In the rows, 128 means zero.
Each row has a class, written after it.
[102 142 143 154  97 106  99 158  93  73 147 119 100 158 188 117 107 153
 113 122 110 133 147 121 112 130 110 139 120  79 130 127 144 111 130 150
 112 109 156 140 149 157]  U
[128 111 104 140 136 129 122 146 112 109 130 101  79 136 130 105 116 140
 142  84 151 159  96 131 132  99 138 116 108  92 146 115 116 144 134 157
 113 133 183 128 125 119]  H
[114 109 123 125  98 110 123 115 139 116 111 116 168 102 107 134 127 128
 120 111  99 142 139 122  79 131 126 133 122  99 118 109 138 116 126 139
 150 118 156 136 128 105]  N
[105 141 137 124 101 139 115 111 146 104 160 122 108 156 132  96 113 130
 145 139 134 169 112 127 123 144 129 167 118 110 108 130 149 119 108 141
 103 137 165 123 132 133]  D
[117 112 112 138 135 113 115 150 125 119 121 101  92 136 149 111 120 134
 140 104 135 157 116 127  92 109 144 126 101 109 145 112 120 119 116 148
 122 128 165 102 152 127]  N
[103 134 125 154 116 136 121 140 118  80 149 115 101 127 151 111 109 143
 135 108 127 175 135 125  99 142 140 134 113  96 109 131 148 120  98 141
 123 107 169 134 151 125]  U
[101 135 105 134  99 148 118 125 128 128 116 104 102  64 102 104 148 114
 111  89 146 135 142 117  84 114 166 155  97  91 112 125 147 136 148 144
 138 127 130 120 121 119]  U
[110 109 117 119 100 127 121 133 123 116  91 154  78  88 134 114 118 141
 116  88 141 122 144 117  82  90 149 168  93 117 101 106 154 111 139 124
 140 128 107  92 149 141]  N
[116 128 105 138 138 128 140 154 114 132 131 101  88 104 129 106 124 152
 125  93 139 149 109 128 109 117 152 133  96 103 143  98 121 126 126 159
 107 124 159  97 143 123]  W
[126 116 117 144 123 131 107 142 131 122 121 107 100  89 127 114 131 137
 124  78 149 156  96 130 107 107 145 129  90  97 148 115 116 129 112 156
 132 119 167  98 129 125]  H
[127 125 137 140  95 117 112 166 125  93 151 101 133 132 159 127  87 155
 130 120 107 166 147 124  74 138 130 139 112 103 114 129 140 110 106 136
 106 102 174 127 165 140]  X
[113 123 127  98  63 124 133 126 135 143 128 125 179  81  90 120 123 141
  80  86  92 102 119 134 136 129 112 137 102  94 151  98 136 134 120 120
 145  94 173 143 111  91]  H
[128 130 141 116  86 103 104 120 150 132 125 113 168 119 119 125 136 125
 109 119  97 136 118 129 111 136 110 116 125 119 150 119 121 129 120 136
 149 121 167 153 116 107]  D
[108 131  99 127 107 166 152  91 128 144 151 119  99  80 102 115 146 113
 117  92 141 107 127 111 106 130 159 145  84  85 104  95 148 126 152 129
 110 127 125 110 126 117]  U
[155 156 131 126 113 127 127 152 144 114 146 127 118 138 171 116 113 140
 129 140  98 165 154 115 101 135 117 134 115 114 121 129 160 116  96 123
 117 110 155 115 164 123]  X
[149 119 145 161 124 130 108 150 103  92 158  99  74 135 157 144 111 157
 170 105 130 169 157 122  81 122 121 119 126 103 134 144 113 120 128 136
 119 130 172 137 155 152]  U
[129 168 150 142  86 124  82 185 141 110 150 109  91 135 181 115  86 157
 146 120  91 165 168 124  56 147 132 158 101 104 111 139 160 123  98 125
 102 114 204 138 163 151]  W
[122 113 108 146  65 118 138 142 130 124 118  92 160  92 117 103 134 165
  92 103 112 128 115 122 126 102  98  95 149 141 169 112 116 136 105 140
 163  98 159 143 142  94]  J
[107 119 118 126 125 134 136  93 131 109 118 152  81  90 141 112 135 124
 118 103 131 131 134 112 102 113 129 163  87 110  93 106 170 114 138 148
 142 148 101 119 143 137]  U
[ 50  99 122 110 119 101 127 105 119  83 136 111  60  94  97  88 141 128
 146 100 152 191 124 135 113  90 111 153  84 164 109 114 228 153 143 166
 131 135 132 149 145 164]  J
[120 127 149 134 109 121 112 137 114  94 133 131 121 137 160 134 114 143
 141 113 113 156 140 124 107 136 131 146 106 109 119 124 135 114 107 139
 101 124 167 126 162 144]  H
[111 127 105 122  79 140 162 103 154 171 101 138 150  70 114 117 116 119
  72  75 115 103 117 132 126  99 162 132  71 109 105  85 123 131 129 119
 144  73 121 132 117 118]  N
[107 151  98 154 146 137 134 172 114 130 100 138  47 138 113 117  98 137
 141  86 136 146 128 143 126  87 137 110  71  89 154  93 103 103 138 181
 110  96 185 115 120 110]  J
[133 113 134 125  86  96 110 132 159 127 132 107 163  99 108 114 118 156
 117 114 101 164 115 133  89 123 100 120 141 120 146 113 135 133 112 138
 156 121 161 150 114 103]  K
[ 90 119 118 213  38 107 143 184 136  87 153  62  96  64 114 152 129 189
 146 100 122 207 132 113  29 109 143 130 139 131  94 122 143 131 122 150
 113 116 147 143 136 149]  N
[170 116 139 107  80  87 124 135 164 147 118  98 214 103  80 127 124 163
  90 124 107 143 108 153  75 133  68 100 125 141 161 109 117 133  98 129
 150 122 178 166 136  86]  X
[132 139 127 131 115 117 119 122 137 127 125 151  65  86 144 113 112 152
 133  96 121 136 170 112  59  91 120 177  86  93 102 108 184 113 149 143
 135 154 107 113 137 135]  H
[ 92 135 105 183 130 132 129 127 117 139 142 108  67 114 149  94 131 109
 128  99 147 153 135 127  68 105 150 138 115 112 136 124 138  87 137 179
  86 126 140  95 172 149]  U
[116 118 141 134 118 125 132 131 123  88 152 136 115 152 162 121 109 145
 139 103 114 173 140 125 109 127 128 148 114 100 114 123 131 118  99 146
 104 133 165 118 164 129]  N
[131 146 159 146 108 125 108 125 115  71 142 109 125 148 155 113 124 138
 128 115 121 157 130 121 117 148 134 150 111  87 123 149 134 123  99 136
 115 106 159 138 166 138]  U
[107  84 101 153 135 142 112  94 144 122 128 123 110 148 116  98 117  88
 164  91 160 152  77 147 114 111 155 115 100 138 104 125 148 136 106 154
  95 151 156 120 152 112]  X
[115 139 131 155  84 136 102 162 121  93 136 113  89 110 189 128 101 143
 130 122 111 152 146 103  89 131 154 150 111 103 100 137 141 109 108 125
 124 107 159 123 153 169]  H
[136 110 122 130  95  97 113 124 142 133 120  87 117 113  86 132 132 124
 133 102 112 158  98 131  84 122 126 115 116 126 154 111 140 141 149 151
 143 135 185 162 108 103]  X
[ 96 125 109 113 104 131 142 110 127 134 112 136 103 101  97 109 129 127
 109  96 145 130 136 127  96 106 153 166  85 107  94  99 160 126 154 148
 124 145 113 122 118 128]  N
[ 99 151 143 156  99 124 138 166 112  98 159 116 110 125 138 135 117 164
 143 132 127 155 118 123 118 148 117 138 114  85 131 142 123 126 108 131
  97 116 182 148 155 138]  D
[125 147 150 141  87 132 110 133 127  94 154 130 102 128 174 126 119 143
 136 119 108 153 145 121 106 139 119 147 114 123 117 137 141 102 103 130
 111 124 160 124 162 150]  D
[110 121  95 148 148 122 128 127 135 104 125  93 108 113 145 104 137 124
 137 105 151 157 102 133 105 114 155 128 109 117 132 117 138 124 121 161
 129 117 147 105 131 119]  D
[ 91 102 100 148 113 122 123  97 126 126 100 133  77  80 146 109 147 120
 147  83 137 146 145 120  83  90 144 160 112 146 101 110 178 125 146 153
 138 170 105 104 154 121]  W
[109 112 108 142 149 131 101 186 132 119  81 115  67  24 152 141 126 147
 121 115 125 137 103 125  93  99 140 133 105  93 158 105  60 112 143 143
 160 107 143  66 108 121]  K
[128 125 148 163  52  96  88 130 101  86 145  84 122 131 172 123 112 162
 118 114  98 169 120 117  84 142 129 139 118  93 118 130 142 131 116 129
 119 119 183 154 150 154]  J
[152 172 153 128  74 126 103 148 141 113 149 103 172 139 142 121 109 164
  96 147 101 140 155 134  78 162 119 166 134 126 112 122 134  90 111 141
  95 118 151 121 134 149]  H
[129 150 146 134  90 124 104 148 122  91 142 108 118 126 154 118 104 149
 121 110 110 155 153 125  84 143 133 145 101 102 108 127 138 116 109 138
 112 114 165 135 155 139]  W
[117 116 136 124  84  85 109 122 127 105 158  90 140 119 105 114 131 150
 126 117  97 181 124 134  94 130  93 114 134 116 144 113 164 153 123 144
 132 145 176 170 110  99]  H
[126 123 132 135  88  97 115 125 140 110 124 102 145 117 109 126 124 140
 124  96 102 137 120 126  91 129 123 114 127 111 152 106 132 118 128 133
 144 102 165 148 126 100]  K
[101 133 113 140 158 117 124 163 115 111 129  80  88 166 154 119 113 127
 137 119 138 134  98 144 158 122 124 110  98 114 163 113  96 137 136 147
 115 100 179 127 130 130]  W
[129 116 133 113  73 108 107 130 146 131 119 111 158 129 108 117 116 139
 111  88 109 146 112 137 117 128 113 122 122 118 157 113 127 141 121 127
 154 115 186 154 112  85]  K
[120 134  99 118 140 144 131 147 123 139 119 144  77  90 113 124 147 122
 111  86 104 116 108 136 129 112 139 112  90 121 145  85 115 109 138 175
 111 155 151 104 108 112]  N
[127 114  97 171 123 104 112 200  79 130 118  58 107 119 159 135 120 149
  87  73 104 140 126 127 112 102 170 107 113 101 150  98  72  97 170 180
 125 120 140 101 110 162]  U
[107 117 119 124 108 138 148 117 143 137 121 149 102  97 122 121 123 129
 123  98 145 131 148 115  81  98 158 172  93 113  85 106 149 115 139 136
 112 134  99  98 147 150]  N
[111 104 102 119 103 141 144 106 128 125  96 142 101  84 107 110 128 132
 113  83 136 129 126 112  96  97 162 161  92 107  97  93 156 120 145 154
 139 134 119 104 127 126]  N
[119 126 110 145 125 127 127 143 114 124 133  97  94 135 129 107 119 138
 132  91 142 146 114 132 117 114 150 129 105 108 142 108 118 122 127 158
 111 122 161 107 138 127]  W
[102 116 109 125  97 129 133 112 121 130  98 128 104 101 112 118 125 130
 125  88 144 136 131 117 104 102 166 165  88 103  97 100 153 133 158 148
 125 139 129 129 121 131]  H
[136 144 138 134  92 146 113 144 140 112 163 115 118 106 152 107 100 153
 130 104 125 176 157 125  73 138 130 150 110 100 109 137 141 119  89 135
 109 114 171 117 166 129]  W
[160 115 128 109 106 116 107 148 149 145 125 107 129  84  97 117 130 171
 134  96 115 125 122 132  96 111  95 120 144 124 176 113 123 149 122 122
 168 133 182 134 117  97]  W
[122 118 118 122  92 130 131 110 121 122 103 138 106  77 120 112 118 150
 106  87 118 124 143 118  83 102 150 169  79  80  90  89 148 117 144 128
 138 126 120  99 131 133]  N
[114 119 105 126 103 125 141 143 125 147 124 133 115 103 138 124 123 133
 119  87 130 134 117 141 112 110 134 144  82 112 147 101 142 113 103 145
 106 119 176 105 146 122]  H
[121 135 141 134  99 116 114 136 118  92 156 105 130 158 170 117 104 140
 130 123 102 148 147 129 105 145 133 149 117 118 107 123 147 113 108 133
  94 119 153 125 162 147]  W
[123 136 142 134 112 132 108 134 116  88 152 114  96 149 161 118  99 132
 134 111 114 160 138 119  93 144 140 138 109  88 122 135 125 112 118 144
 103 117 181 136 158 133]  N
[133 138 167 147 119 109 117 149 120  83 146 161  87 138 186 121  83 173
 130 109 111 165 132 119  93 136 126 153 100  92 124 129 139  95  87 129
 115  97 154 106 175 141]  D
[109 114 118 113 111 116 119 105 126 126 120 146  81 102 114 102 110 137
 140  90 139 187 143 140  90  94 129 164  72 101  88 102 166 118 144 155
 121 162 127 116 122 123]  D
[126 112 129 122  91  93 109 129 141 126 122  95 170 120 122 122 131 137
 117 116 103 141 112 125 105 134 115 122 128 111 152 111 131 128 122 131
 149 118 161 138 126 108]  K
[106 111  97 142 135 137 138 149 112 134 121 110  61 109 137 110 118 134
 131  84 148 141  95 127 122 107 150 114  83 111 148  97 115 131 129 155
 111 118 164  99 144 113]  W
[125 130 113 136 131 122 128 171 116 119 126  95 106  98 126 118 125 151
 112  82 137 144 113 135 110 112 146 118 102 102 157 107  96 120 136 152
 117 109 161 107 131 124]  K
[107 129 150 119 104 112 102 176 116  97 130 125 120 148 143 130 103 155
 124 132 101 169 144 125  99 144 105 146 103 101 113 117 140 115 125 157
 110 131 184 145 142 164]  U
[ 71 111  96 154 191 150 151 147 122 100 124 128  86 146 131 131 128  78
 173 139 142 121 143 128 126 111 147 125 134 115 106 139 129 126 142 142
 110 125 148 124 142 152]  U
[148 134 112 126 136 143 128 127 110 136 132 129 111 102  90 100  92 138
 131 115 116 150 118 154 121 118 135 138 113  89 112 116 108  82 144 162
  77 130 129 113 123 127]  K
[118 137 143 137  98 118 108 146 132  87 148 125 101 160 164 118  97 140
 141 116 101 161 133 124 106 140 125 148 112 116 113 123 158 107 112 138
 106 117 172 131 149 147]  K
[130 107 117 138 137 115 107 128 116 131 124 125  66 127 131 108 125 130
 147 109 137 175  89 120 108 110 138 113 111 106 143 109 121 113 141 168
 110 149 155 104 131 129]  D
[148 114 107 100  88 119 122 133 152 159 128 103 177 137  95 119 103 132
 113 129 101 122 113 142 121 124 104 123 123 117 135 100 125 123 134 138
 119 127 164 147  96 102]  H
[128 104 117 146  98 131 141 116 164 134 140 109 131  83 107 133 120 136
 145  99 126 179 108 116  89 124 127 117 137 129 129 126 129 124 116 141
 151 117 161 149 130 109]  K
[106 121 124 159 160  75  92 200 131 118 146 113  62  58 124 124 101 169
 170  72  65 176 158 140   4 115 149 126 115  82 154 103 167 120 118 128
 129 107 192 112 135 102]  U
[104  94 138  93 125 115  76 157 136 176 151 142  87 130 140 103  57 150
 171 133 123 191  72 179 138 127 105 113  91 161 126 155 115 176  93 134
  93 207 195 223 135 119]  X
[131 102 110 141 134 112 124 145 104 115 105 104  93 150 138 113 112 138
 136 103 139 129 105 141 122  90 145 132 101 107 153 108  91 127 135 157
 104 130 154 107 134 117]  J
[127 117 114 136 137 133 121 147 109 130 111 122  96 142 130 113 108 134
 130 112 138 150 107 136 144 107 139 118 100 113 121 109 113 128 140 144
 100 125 135 103 123 128]  H
[138 137  85 160 110 122 113 172 157 151 143  43  93 127 144  85 132 149
 125 125 145 145 103 127  82  94 142 131 140 148 146 121 125 150 140 160
 117 150 162 126 116 151]  J
[139 107 127 111  92 101 122 148 154 146 136 105 183  85 117 132 116 155
  98 101  93 158 131 139  87 129 104 116 136 141 144 110 127 127 112 117
 156 116 165 136 133 100]  X
[117 125 114 123 145 129 119 157 126 126 121 121  88 124 121  96 111 150
 122  89 151 157  97 140 136 105 137 134  94 107 150 107 114 132 122 161
 117 132 157 106 124 108]  H
[118 127 117 117 116 140 121 121 135 157  90 156 101  65 117 124 133 150
 126  97 133 121 141 124 116  98 139 163 101 124 105  99 144 132 155 121
 147 147  97 102 112 119]  H
